[114 151 134 142 137 103 127 133 134  94 147 114 138 132 124 141 154 133
 130 106 115 103 128 111 121 152 139 123 151 115 137 153] = (13)
[ 60 118  94 133 168  85 120 138 110 124 136  87  92 166 134 132 179 180
 124  70 130  63 116  80 125 132 111 148 103 113 159 167] = (193)
[184 138 124  86  87 195 126 130 147 132 130 152 142 117 142 128  52  82
 124 184 140 178 124 173 130 117 118 136 132 151  79  70] = (159)
[ 89 167 145 148 127 117 126 178 132 114 145 111 137 154 122 143 119 144
 128 124 120 105 135 118 103 159 161 113 114 105 119 154] = (43)
[191 174 185 137  58 185 160 139 148 109 111 186 183  93 127 134  66  60
 128 183 112 198 148 182 116 133 153  89 137 144  74 102] = (191)
where: [122]  (43), 14
find: [ 60 118  94 133 168  85 120 138 110 124 136  87  92 166 134 132 179 180
 124  70 130  63 116  80 125 132 111 148 103 113 159 167]  (193)
where: [93]  (191), 13

[123 160  69 165 111 107 160  88 131 139 136 144 111  80 147 133  92 115] = (71)
[118 101 127 148 184 166 165 111  88 122 134 123 108 132 114 106  96 175] = (191)
[147 120 129  70 179 122  89  96 103 157 129 172 119 178  85 102  96 133] = (159)
[ 95 128 117 124 132 121 112 180 123 122 122  99 103 133  92 131  80  91] = (133)
[119 118 106 136 103 144 101 140 175  38  68 118 125 113 119 151  81 137] = (154)
[123 160  69 165 111 107 160  88 131 139 136  83  96 130  57 118  97 108] = (19)
[ 95 128 117 124 132 121 112 180 123 150 167 101 145 119  46 149 112 136] = (61)
where: [157]  (159), 9
where: [130]  (19), 13
where: [97]  (19), 16
where: [81]  (154), 16
where: [46]  (61), 14

[ 67 179 135 102 126  99 108 138 133 120 133 112 150 133 129 145 124  97
 135 114 119 100 172  88] : (150)
[ 92 171 140  94 116  98 117 139 131 134 116 117 154 124 144 133 123 100
 150 107 125 108 156  83] : (133)
[105 130 109 111 146 123  95 120 139 122 132 105 110 133 112 158 125 109
 124 113 113 113 156 125] : (6)
[ 67 112 151 202 103 118 106 129  97 110 135 136 124 114 118 166 132 145
 157 106 100 113 152 164] : (159)
[129 117 134 144  98 133 134 158  60  93 154 145 190 153 203 131 132 168
 161 125  95 108 154 131] : (191)
find: [ 67 179 135 102 126  99 108 138 133 120 133 112 150 133 129 145 124  97
 135 114 119 100 172  88]  (150)
where: [119]  (150), 20
where: [102]  (150), 3

[129 169 132 161 141 136 156  98 173] : (191)
[136 144 141 148 144 136 139  93 162] : (159)
[139 152 135 156 144 128 143  95 173] : (71)
[127 143 108 148 144 138 152  74 153] : (154)
[135 153 127 145 152 149 148  93 155] : (150)
[128 144 120 145 141 141 144  81 157] : (133)
[135 101 153 113 137 142 117  51  94] : (19)
[142 138 130 150 140 123 135  99 154] : (193)
[133 146 115 146 145 138 152  68 146] : (13)
[127 143 124 142 143 138 145  86 146] : (61)
[141 141 126 143 138 135 132  91 153] : (43)
where: [161]  (191), 3
where: [86]  (61), 7

[147 106 149 161 128 170] : (71)
[147 106 149 161 128 110] : (6)
[147 146 149 161 119 118] : (150)
[147 106 149 161 119 121] : (133)
[140 101 128 130 159 113] : (61)
[133 150 110 148 131 128] : (154)
where: [159]  (61), 4
where: [140]  (61), 0
where: [150]  (154), 1
where: [170]  (71), 5
where: [130]  (61), 3
find: [147 106 149 161 128 110]  (6)

[132 127 126 131 118 130]  (19)
[124 127 127 126 134 123]  (61)
[136 133 136 123 135 122]  (43)
[130 110 142 135 130 142]  (154)
[146 132 131 130 133 126]  (6)
[137 122 139 141 133 134]  (133)
[136 129 134 123 124 135]  (13)
[136 133 140 140 136 136]  (71)
[130 110 142 135 120 128]  (193)
[108 102 127  54  75 101]  (191)
where: [146]  (6), 0
find: [130 110 142 135 130 142]  (154)
where: [54]  (191), 3
where: [102]  (191), 1
where: [108]  (191), 0

[ 77 152  99 137 127 129 107 103] = (6)
[ 37 117  84 138 132 168 126 116] = (61)
[ 56 109 109 144 109 108 122 109] = (159)
[ 68 141 129 143 106 141 101 126] = (133)
[ 72 120 120 156  46 197  73 119] = (43)
[ 43 152  99 137 127 129 107 103] = (13)
[ 87 149 130 132 145 118 134  66] = (71)
find: [ 68 141 129 143 106 141 101 126]  (133)
where: [130]  (71), 2

[137  95 183 175 123 139 153 139 125 151 137  69 126 141 112 172 168  79
 142 136 136 186 122 101 183 130 141 142 138 116 111 135 160 145 102 113
 121 126 129  94 155] : (13)
[169 160 147 109 147 111 115 139 133 132 153 106 170 128  92 195 145 138
 138 121 139 166 123  97 132 149 117 100  99 150 130  88 161 189 184 125
 100 114 124 114 150] : (71)
[120 163  70  76 136 115 101 117 131 170 118 193 132 114 144  85  85 182
 114 118 119  69 134 155 158 125 112 111 115 143 147 117  97 111 159 143
 135 130 126 163 100] : (193)
[140  99 179 169 125 136 149 139 126  94 138  73 130 139 110 174 165  85
 141 134 136 184 122 101 104 131 139 138 134 119 113 131 160 149 110 114
 119 125 128  96 154] : (43)
[ 83 129 107 149 106 147 142 115 123 123 101 152  81 128 168  53 109 116
 117 136 117  85 134 163 124 106 141 159 160 104 126 173  90  61  66 131
 159 143 133 144 103] : (19)
[ 91  98 147 189 142 150 170 133 103 118  79 162 134 133 153 134 136 117
 143 114 161 184 112 122 122  62 125 154 134 114 116 137 169  62  67 104
 159 145  95  83 131] : (61)
where: [152]  (19), 11
find: [169 160 147 109 147 111 115 139 133 132 153 106 170 128  92 195 145 138
 138 121 139 166 123  97 132 149 117 100  99 150 130  88 161 189 184 125
 100 114 124 114 150]  (71)
find: [ 91  98 147 189 142 150 170 133 103 118  79 162 134 133 153 134 136 117
 143 114 161 184 112 122 122  62 125 154 134 114 116 137 169  62  67 104
 159 145  95  83 131]  (61)
where: [88]  (71), 31
where: [182]  (193), 17
find: [137  95 183 175 123 139 153 139 125 151 137  69 126 141 112 172 168  79
 142 136 136 186 122 101 183 130 141 142 138 116 111 135 160 145 102 113
 121 126 129  94 155]  (13)
where: [158]  (193), 24

[ 62 122 103 148 114 127  96  87  81 136 141 171 122 121 135 133 140 110
 132  95 125 133 117 119]  (19)
[160 106 117 118 135 133 165 133 128 153 140 127 112 132 112 120 138 111
 126 215 147  69 167  98]  (150)
[117 193 143 165 119  96 101 116  94 181 128 175  82 134 148 168 166 145
 116 112 118 128  84 109]  (154)
[ 81 179 105 146 128 120  88  59 126 194  40 217  74 101 184 197 147 111
 108 104  94 130  89 166]  (6)
[102 131 128 138 140 143 110 109 144 152  80 142 116 106 157 158 125 123
  97 114  93 138  98 147]  (61)
where: [175]  (154), 11
where: [158]  (61), 15
where: [181]  (154), 9
where: [102]  (61), 0
where: [179]  (6), 1

[100 126  77 142]  (71)
[ 98  99 114 119]  (150)
[ 72  86  49 150]  (6)
[ 88  54  54 170]  (133)
where: [142]  (71), 3
where: [72]  (6), 0

[120 111 160 190 127 200 110 105  98 109 137 115 158 136 121 191  85] = (150)
[120 111 160 120 127 200 102 105  98 109 137 115 114 136 121 191  85] = (154)
[120 111 160 120 127 200 102 105  98 109 137 115 101 108  98 157  79] = (19)
where: [114]  (154), 12
where: [158]  (150), 12
find: [120 111 160 120 127 200 102 105  98 109 137 115 101 108  98 157  79]  (19)
where: [157]  (19), 15
find: [120 111 160 120 127 200 102 105  98 109 137 115 114 136 121 191  85]  (154)

[132 135 110  85  94 147 198 198 140  70  47  87 151 183 166 129 114 127] -> (61)
[130 133 102  82 119 185 203 144  66  51 108 171 178 138 115 128 140 116] -> (71)
[131 137 135 123 106  91  83  88 105 135 166 192 206 201 177 141 102  67] -> (6)
[130 133 104  83 111 176 206 132  83  46  86 155 183 156 119 118 131 134] -> (19)
[130 137 121  94  82 146 149 193 205 170 184  58  48  81 135 175 180 156] -> (13)
[130 137 135 126 109  95  84  84  97 121 151 180 201 206 195 167 131  93] -> (133)
where: [149]  (13), 6
where: [155]  (19), 11
where: [170]  (13), 9
where: [67]  (6), 17
where: [147]  (61), 5
where: [185]  (71), 5
where: [192]  (6), 11

[177 165 155 133 109  93  88  67  52  63  68  70  83  99 115 135 154 160
 175 186 187 169 160 148 135 120 111 101  92  90  98 102 112 126 139 148
 169 175 182 199 169 170 165 146 130 116 103  89  88  79] -> (154)
[191 142  96  59  62  84 132 175 178 161 123  95  91 182 154 176 174 160
 122  96  76  94 114 133 136 128 118 117 128 144 160 146 139 125 117 124
 138  88 140 120  92  72  90 114 150 179 181 154 117  84] -> (133)
[176 162 123  83  52  44  42  84 115 148 174 178 172 151 127 108  90  95
 103 129 157 162 183 171 161 135 116  90  80  88 101 114 126 135 134 131
 125 118 116 121 130 141 152 157 100 145 135 123 118 120] -> (71)
[183 159 128  93  61  57  62  70  98 132 154 182 177 169 143 122 105  97
  94 106 128 150 167 181 189 166 148 119 105  91  84  83 100 147 129 135
 135 132 124 118 116 121 128 140 149 154 150 151 140 129] -> (61)
[192 171 154 150 132 118  99  81  71  67  47  48  58  62  63  68  83  98
 119 132 143 158 169 167 184 181 183 167 158 153 142 131 120 110 101  71
  87  84  95  99 105 113 124 136 144 157 165 167 171 182] -> (43)
where: [191]  (133), 0
find: [192 171 154 150 132 118  99  81  71  67  47  48  58  62  63  68  83  98
 119 132 143 158 169 167 184 181 183 167 158 153 142 131 120 110 101  71
  87  84  95  99 105 113 124 136 144 157 165 167 171 182]  (43)
where: [89]  (154), 47
find: [191 142  96  59  62  84 132 175 178 161 123  95  91 182 154 176 174 160
 122  96  76  94 114 133 136 128 118 117 128 144 160 146 139 125 117 124
 138  88 140 120  92  72  90 114 150 179 181 154 117  84]  (133)
find: [176 162 123  83  52  44  42  84 115 148 174 178 172 151 127 108  90  95
 103 129 157 162 183 171 161 135 116  90  80  88 101 114 126 135 134 131
 125 118 116 121 130 141 152 157 100 145 135 123 118 120]  (71)
where: [110]  (43), 33
where: [199]  (154), 39

[120  47  73 116] : (19)
[108 205 129 103] : (133)
[ 86 187 199 138] : (43)
[ 87 193 169 151] : (191)
[136 170 174 195] : (159)
[ 79 127 179 155] : (154)
[104 194 119 171] : (61)
[142 121 188  73] : (193)
[ 86 187 199 178] : (13)
[110 179 146 155] : (6)
[ 86 104 156 144] : (150)
[ 85 173 140 170] : (71)
where: [173]  (71), 1
where: [178]  (13), 3
where: [193]  (191), 1
where: [103]  (133), 3

[197 155  90  73 100 208 194 173 136  90 191  57  73 214 181 202 119  65
 200 115 108  86  97 196 192 162 121  62  73  97 149 176  49 163 211  73] : (193)
[ 46 106  54  73 215 172 124 192 175 157  77  47 211  77  86  61  62 168
 189 216 125  89  61 203 209 123 217 164 161 149  48 128 128 147  83  49] : (13)
[ 88 116 105 217 181 119 213  77  47 208 187  84 206 208 116  75 140 123
  96 176  48 207 142 185  44 179  78 109  95 194 203  91 146 208 209  63] : (6)
[ 73 129 185  44  91 207 161  72 167 133 136  91 192 164 118 211 196 158
 130  78 144 127  55 118 114 169  78 158 211  42 131  68  81 152 195 134] : (133)
[197 114 139  92  80  47 136 174 111 196 206 119  84 210 184 156 137 172
  81  43 146 138 107 207  78  76  97  93  86 148 207 130 207 165  89  47] : (191)
[ 72 125  70  49 188 182 195  60 134 102 148 203 100  85 117 130 154  75
 204 118 209 105 124 209 198 160  81  76 125  91  78 131 195  74 114 176] : (150)
[ 48 120 173  46  81  98 154 109 113 192 143 151  97 180  61  50 190 129
 140  45  68 195  80 180  79 175  54 143  91 108  41  63 216 161  80 125] : (61)
[192 102  59 177 143 215  81 119 153 140 109 119 125 108 192  94 129 209
 138  39  50  94 142 163 178  85  72  60 108 139 196 128  47 202  71 110] : (71)
[ 72  64 159 164 127  51 179  75 198 179 168  74 101 148 130  54  59 100
 100  55  51  99  98  73 102 146  89 112 209 117 150 153  90 176  55 172] : (159)
[ 39  74 126  66  50 104 163 105 185 210  62 125  63 146 107 129 192 118
 172 142 181  91  79  47  79 213  63  76  53 205  76 192 139 169 136  72] : (154)
find: [ 46 106  54  73 215 172 124 192 175 157  77  47 211  77  86  61  62 168
 189 216 125  89  61 203 209 123 217 164 161 149  48 128 128 147  83  49]  (13)
find: [192 102  59 177 143 215  81 119 153 140 109 119 125 108 192  94 129 209
 138  39  50  94 142 163 178  85  72  60 108 139 196 128  47 202  71 110]  (71)
where: [113]  (61), 8
where: [95]  (6), 28

[136 115 119 128 111 135 115 115] : (71)
[104 148 134 133 165 115 139 137] : (43)
[117 138 133 122 138 122 132 133] : (154)
[121 127 133 142 135 133 163 149] : (191)
[108 139 140 144 154 128 169 160] : (133)
[150 118 128 123 170 141 132 126] : (159)
[124 126 135 137 119 139 173 154] : (193)
[127 132 138 134 127 132 157 154] : (61)
[143 115 119 128 111 135 115 115] : (6)
[155 125 120 101 108 116  52  80] : (13)
where: [104]  (43), 0
where: [144]  (133), 3
where: [142]  (191), 3
where: [169]  (133), 6

[112 139 129 163 180 136 101 150 149 118 123 119 130 119 103 127 183 127
 116 128 126 124 103 128 143 136 124 186] : (193)
[162 114 133 163 119 127  63 137 137 129 125 122 125 141 147 137 107 133
 126 147 139 133 108 137 144 118 106 117] : (159)
[120 136 128 114 124 134 132 144 151 123 113 131 119 113 132 105 166 127
 127 132 130 134 119 129 140  93 107 104] : (43)
[112 139 129 163 180 136 101 150 149 118 123 119 130 119 103 127 183 127
 116 128 126 124 103 128 143 106 124 117] : (133)
[115 139 128 147 153 136 122 149 157 119 122 127 124 115 122 101 191 127
 125 133 129 129 109 129 143 112 111 168] : (6)
[151 116 129 138 167 126  54 138 134 122 118 121 131 130 135 115  89 128
 111 139 145 121 108 135 137 125  74 116] : (61)
[140 118 127 137 167 128  77 138 127 124 114 118 133 116 121 100  80 127
 101 132 143 123  99 132 133 145  68 117] : (154)
[148 116 128 137 166 127  60 138 132 123 117 120 133 127 131 127  86 128
 107 137 146 121 105 134 136 132  72 115] : (13)
find: [151 116 129 138 167 126  54 138 134 122 118 121 131 130 135 115  89 128
 111 139 145 121 108 135 137 125  74 116]  (61)
find: [162 114 133 163 119 127  63 137 137 129 125 122 125 141 147 137 107 133
 126 147 139 133 108 137 144 118 106 117]  (159)
where: [60]  (13), 6
find: [112 139 129 163 180 136 101 150 149 118 123 119 130 119 103 127 183 127
 116 128 126 124 103 128 143 136 124 186]  (193)
where: [99]  (154), 22

[139 138 117 145 111 136 152 142 124  73 134 107 113 102 124  91 126 121
 106 119  79 110 113 130] = (150)
[136 126 103 152 130 149 155 141 123 117 131  95 100 115 123  66 104 121
  93 118  72 125 114 125] = (71)
[143 137 103 152 108 161 166 144 119 140 138  94 101 114 122  65 132 119
  93 119  58 109 109 128] = (133)
[148 144 122 167 116 128 172 160 132 129 134  98 104 110 123  74 101 120
  92 113  74 108 110 130] = (19)
[135 126 112 154 144 132 151 144 130 144 129 100 103 114 124  75  95 124
  95 116  96 129 119 125] = (13)
find: [139 138 117 145 111 136 152 142 124  73 134 107 113 102 124  91 126 121
 106 119  79 110 113 130]  (150)
where: [143]  (133), 0
find: [143 137 103 152 108 161 166 144 119 140 138  94 101 114 122  65 132 119
  93 119  58 109 109 128]  (133)

[ 93 149 119 104  98] = (19)
[ 92  93 119 104  98] = (13)
[203  92 131  83  95] = (191)
[148  86 131  83  95] = (154)
[181 124 186  94  92] = (159)
[ 79  95 135 210 134] = (6)
where: [186]  (159), 2
where: [94]  (159), 3
where: [181]  (159), 0
find: [181 124 186  94  92]  (159)
where: [124]  (159), 1

[175 100 103  57] -> (19)
[127  58  97  71] -> (159)
[158  92 128 153] -> (13)
[209 154 100  68] -> (43)
[206  52  41  79] -> (61)
[126  80 195 116] -> (193)
[126  80 159 212] -> (150)
[205 154 100  68] -> (71)
[ 81 210 156 164] -> (6)
[ 70 108 185  63] -> (133)
where: [210]  (6), 1
where: [127]  (159), 0
where: [158]  (13), 0
where: [58]  (159), 1
where: [156]  (6), 2
where: [206]  (61), 0

[183 198 109 111 119  99 111 103 150  99  88 132  73 162  84 134 113 164
 126 161 148 173 121 152 104  99 135 164 153 173 154 109 142 101 100 122
 135 166 170 162  93 142  82 157  94 179 138 159 149 102 154 116 134 121
 153 139] = (43)
[140 117 128  89 122 129 194 111 134 111 136 139 138 111  90 111 140 144
 152 118 115 131 130 149 132  98 129 129 130 127 129 124 106 131 100 109
 135 167 164 126 140  89  82 117 132 148 119 126 102 156 172 117 134 137
 138 126] = (193)
[154 136 120  94 119 147 134 104 129 124 137 131 100 132 103 111 155 157
 121 118 127 146 126 118 138 106 134 121 156 146 130 100 107 112 114 156
 140 146 144 156 116 128 136 141 135 120 129 141 156 128 162 106 168 129
 137 136] = (133)
[130 127  97 142 147  98 147 101  98 120 116 172 145 112 115 121 113 123
  95 136 142 165 121 117 151 140 146 132 118 145 118 117 133 101 141 103
 122  97 108 126 123  97  89 154 146 114 135 158 140  99 114 147 158 129
 115 128] = (154)
[ 91 131 149 147 120 124 120 144 144 194  96 120 139 134  84 129 174 143
  94 157 169 131 148 118 131 115 138 121 134 143 162 123 126 156 138 103
 144  95 128 136 108  85 124 155  94 103 139 125 106  99 114 140 139 137
 114 137] = (6)
where: [90]  (193), 14
find: [ 91 131 149 147 120 124 120 144 144 194  96 120 139 134  84 129 174 143
  94 157 169 131 148 118 131 115 138 121 134 143 162 123 126 156 138 103
 144  95 128 136 108  85 124 155  94 103 139 125 106  99 114 140 139 137
 114 137]  (6)
where: [125]  (6), 47
where: [169]  (6), 20

